Each row has a name. After each piece below comes the name of the row it's from. Each question is about the rows just above it.

bino: [128 128 128 128 128 130 129 127 128 127 128 128 128 130 130 130 131 131
 134 135 137 142 147 149 157 163 169 177 182 188 192 197 200 201 201 199
 195 190 186 178 172 165 159 152 147 144 140 138 135 132 131 130]
Bilu: [139 142 147 151 157 163 169 175 181 189 193 197 199 201 201 197 195 190
 185 179 172 165 159 154 148 143 140 137 135 134 130 130 129 129 128 127
 130 128 128 128 128 129 126 129 127 129 128 126 129 128 128 128]
lup: [128 128 128 128 128 129 127 128 128 128 129 128 128 129 128 128 127 127
 127 130 129 130 128 128 128 127 128 128 127 128 129 127 129 127 128 128
 129 129 131 132 134 135 140 144 147 151 157 163 169 176 184 188]
bofi: [129 128 129 127 127 129 127 128 128 130 129 129 128 129 128 127 128 129
 126 129 128 128 129 130 129 129 128 128 127 128 127 130 129 129 129 130
 131 131 133 134 137 140 144 148 155 159 165 172 179 185 191 194]
daba: [182 188 194 197 200 202 200 198 195 190 184 179 172 166 158 152 148 143
 140 138 134 132 131 130 129 129 129 129 128 129 128 128 130 128 128 128
 129 128 127 128 129 128 128 127 128 127 128 127 128 129 127 127]
Fet: [135 136 138 142 147 152 155 163 168 175 182 187 193 198 200 201 201 199
 196 188 185 178 171 165 158 153 147 144 137 136 134 132 130 131 129 128
 128 128 127 128 128 129 129 128 128 128 129 129 128 129 129 129]
duved: [201 202 199 198 196 189 185 178 171 164 158 152 147 144 139 137 134 132
 132 131 129 130 128 129 129 128 127 129 129 127 128 129 128 128 129 128
 129 128 128 128 128 128 127 129 128 128 129 129 128 128 128 127]
duv: [128 128 128 129 129 128 127 129 128 128 130 131 132 133 134 138 140 144
 148 154 159 166 173 179 185 190 195 198 200 201 200 197 193 187 181 174
 169 162 157 151 145 141 137 135 132 133 130 129 130 129 128 129]
Rovab: [200 200 199 197 192 186 180 173 168 162 155 149 145 142 137 136 133 131
 131 129 130 128 129 128 128 127 128 128 128 129 129 128 127 128 128 128
 127 130 128 127 127 129 127 127 128 129 128 128 127 128 128 128]
[128 128 128 128 128 129 127 128 128 128 129 128 128 129 128 128 127 127
 127 130 129 130 128 128 128 127 128 128 127 128 129 127 129 127 128 128
 129 129 131 132 134 135 140 144 147 151 157 163 169 176 184 188]	lup
Which row holds [139 142 147 151 157 163 169 175 181 189 193 197 199 201 201 197 195 190
 185 179 172 165 159 154 148 143 140 137 135 134 130 130 129 129 128 127
 130 128 128 128 128 129 126 129 127 129 128 126 129 128 128 128]?	Bilu

biv: [106 103 205 122 222  82  89 128 128]
Fefav: [107 100 128 162 175  56  58 155 126]
sido: [107 100 128 162 184 144  56 161  68]
gito: [209 116 128 128 202  94 165 114 128]
Bup: [107 100 128 162 184 144 166 128 188]
Tatu: [107 100 128 162 184 144  56 161  99]
The row with [107 100 128 162 184 144  56 161  99] is	Tatu
[106 103 205 122 222  82  89 128 128]	biv
[209 116 128 128 202  94 165 114 128]	gito
[107 100 128 162 184 144  56 161  68] is in which row?	sido

Fosu: [138 146 133 111 124 130 153 125 156 114 120 133]
nif: [124 146 132 110 128 142 155 130 108 170 114 128]
leta: [138 146 133 111 124 130 153 125 156 119 111 128]
[138 146 133 111 124 130 153 125 156 119 111 128] is in which row?	leta
[124 146 132 110 128 142 155 130 108 170 114 128]	nif
[138 146 133 111 124 130 153 125 156 114 120 133]	Fosu

Gaka: [ 76 119 129 198]
Karo: [134 113 158  85]
vomu: [135 114 154  83]
roz: [ 80 111  77 128]
nof: [135 115 156  82]
Momem: [129 126 128 127]
Zis: [ 50 149  71 159]
vof: [ 50 149 126 159]
Kalo: [ 87 138 158 100]
zugu: [ 51 149 100 113]
vosak: [ 80 111  77  77]
goz: [ 78 139  68 198]
[ 50 149 126 159] is in which row?	vof
[ 50 149  71 159] is in which row?	Zis
Where do [135 115 156  82] appear?	nof
Which row holds [ 80 111  77  77]?	vosak
Which row holds [ 80 111  77 128]?	roz
[ 51 149 100 113]	zugu

garub: [151 149 163 134 123 141 137 119 138 123 143 196 106 130 223 162 123 144
 132]
pagus: [111 145  51 126 115 138 116 148 148 119 127 131 120 128 130 153 145 135
 106]
geza: [121 139  62 128 112 135 115 160 185 127 129 148 118 127 147 160 145 135
 101]
bikol: [143 138 196 136 124 137 137 113 146 129 133 192 129 122 171 173 132 140
 143]
dev: [149 144 173 134 123 137 139 123 134 125 138 189 108 130 223 155 125 139
 135]
mibi: [127 140  51 125 111 134 116 163 172 128 131 149 120 129 152 160 145 133
 104]
bel: [151 146 175 131 120 141 138 124 126 123 140 189 111 128 221 164 129 142
 134]
zum: [126 142  47 126 117 137 118 166 180 125 131 148 123 129 151 161 142 135
 104]
Pelo: [127 115 123 122 144 127 106 124 118 130 120  92 125 131 194 149 129 113
 139]
ruvok: [128 134 122 140 128 124 149 150 192 134 105 124 124 131  84 138 140 128
  94]
[151 146 175 131 120 141 138 124 126 123 140 189 111 128 221 164 129 142
 134] is in which row?	bel
[126 142  47 126 117 137 118 166 180 125 131 148 123 129 151 161 142 135
 104]	zum
[128 134 122 140 128 124 149 150 192 134 105 124 124 131  84 138 140 128
  94]	ruvok

vava: [137 155 131 125 126 146 124 121  99 121 148 111 139 116 140 111 138 143
 114 168 126 160 109 149 125 132 121 173 152 101 117 140 128 105 139 170
 143 138  91 101 148 145 130 113 134 148 121 124  84 115  92 162 130 131
 135 154 177 135  96 152 124]
Duvid: [127 150 130 128 125 130 122 127 108 124 129 123 128 114 130 100 131 140
 113 142 114 148 128 160 122 114 115 134 140 108 117 129 119 114 134 158
 126 136 112 106 146 137 124 119 132 139 119 127  99 126 112 145 146 134
 133 140 151 140 121 141 111]
Putim: [ 79 155 109  77 115  63  99 121 163 149 113 127 107  46  89  46 162 124
  72  80 159 141 156 138 153 130 159  79 117 103  79 117 124  87 145 181
 124 158 170  76 123 138 153  97 153 103 188 126 101 145 134 157 154 119
 192 151 162 152 132  90  95]
[127 150 130 128 125 130 122 127 108 124 129 123 128 114 130 100 131 140
 113 142 114 148 128 160 122 114 115 134 140 108 117 129 119 114 134 158
 126 136 112 106 146 137 124 119 132 139 119 127  99 126 112 145 146 134
 133 140 151 140 121 141 111]	Duvid
[137 155 131 125 126 146 124 121  99 121 148 111 139 116 140 111 138 143
 114 168 126 160 109 149 125 132 121 173 152 101 117 140 128 105 139 170
 143 138  91 101 148 145 130 113 134 148 121 124  84 115  92 162 130 131
 135 154 177 135  96 152 124]	vava

suzum: [118 129 119  60]
balo: [208 107 182 112]
beduv: [145 108 146  79]
Ladel: [126  97  86 161]
piru: [105 131  95 180]
Zoti: [ 32 151  50 193]
Lepi: [106 153 124 135]
[118 129 119  60]	suzum

giz: [109  89 114 145 139 142 179 195 147 156 127 124 134 123 123]
mome: [118 117 114 128  88 116 159 195 142 144 161 128  91  39  39]
luku: [ 99  89 114 145 152 123 169 195 147 152 105 128 134 123 123]
Gudot: [118 117 105 120  88 116 159 195 152 140 150 124 145 123 123]
siruz: [156 159 162 128  88 136 169 195 136 140 138 128 123 123 123]
keki: [147 159 143 128 139  97 159 195 126 136 127 104 166 123 123]
lesi: [147 159 124  86 126 123 107 195 167 123  94 112 156 123 123]
kibu: [137 159  95 111 139 136 179 195 152 140  94 128 134 123 123]
[ 99  89 114 145 152 123 169 195 147 152 105 128 134 123 123]	luku
[156 159 162 128  88 136 169 195 136 140 138 128 123 123 123]	siruz
[147 159 124  86 126 123 107 195 167 123  94 112 156 123 123] is in which row?	lesi

lome: [128 108 214 124 103 140 103 204 169 128]
goboz: [106 108  96  89  45 120 123 122 142 110]
nemob: [117 150 117  95 137 156 108 105 176 114]
depe: [155 137 105 148  50 115  90 178 120 131]
Duko: [128 108 214 124 103 140 103 204 169 170]
[128 108 214 124 103 140 103 204 169 128]	lome
[117 150 117  95 137 156 108 105 176 114] is in which row?	nemob

Mima: [126 145 161  96 136]
Zenef: [125  91 160  96 130]
Zol: [135 172  36 171  88]
Which row holds [135 172  36 171  88]?	Zol
Where do [126 145 161  96 136] appear?	Mima
The row with [125  91 160  96 130] is	Zenef

kimo: [129 164 187 192 154 195]
Beneg: [131 165 191 192 133 186]
Pup: [130 164 190 195 132 183]
dup: [130 164 190 203 131 185]
zuk: [129 164 187 195 134 187]
Which row holds [129 164 187 195 134 187]?	zuk
Where do [129 164 187 192 154 195] appear?	kimo
Which row holds [131 165 191 192 133 186]?	Beneg
[130 164 190 203 131 185]	dup
[130 164 190 195 132 183]	Pup

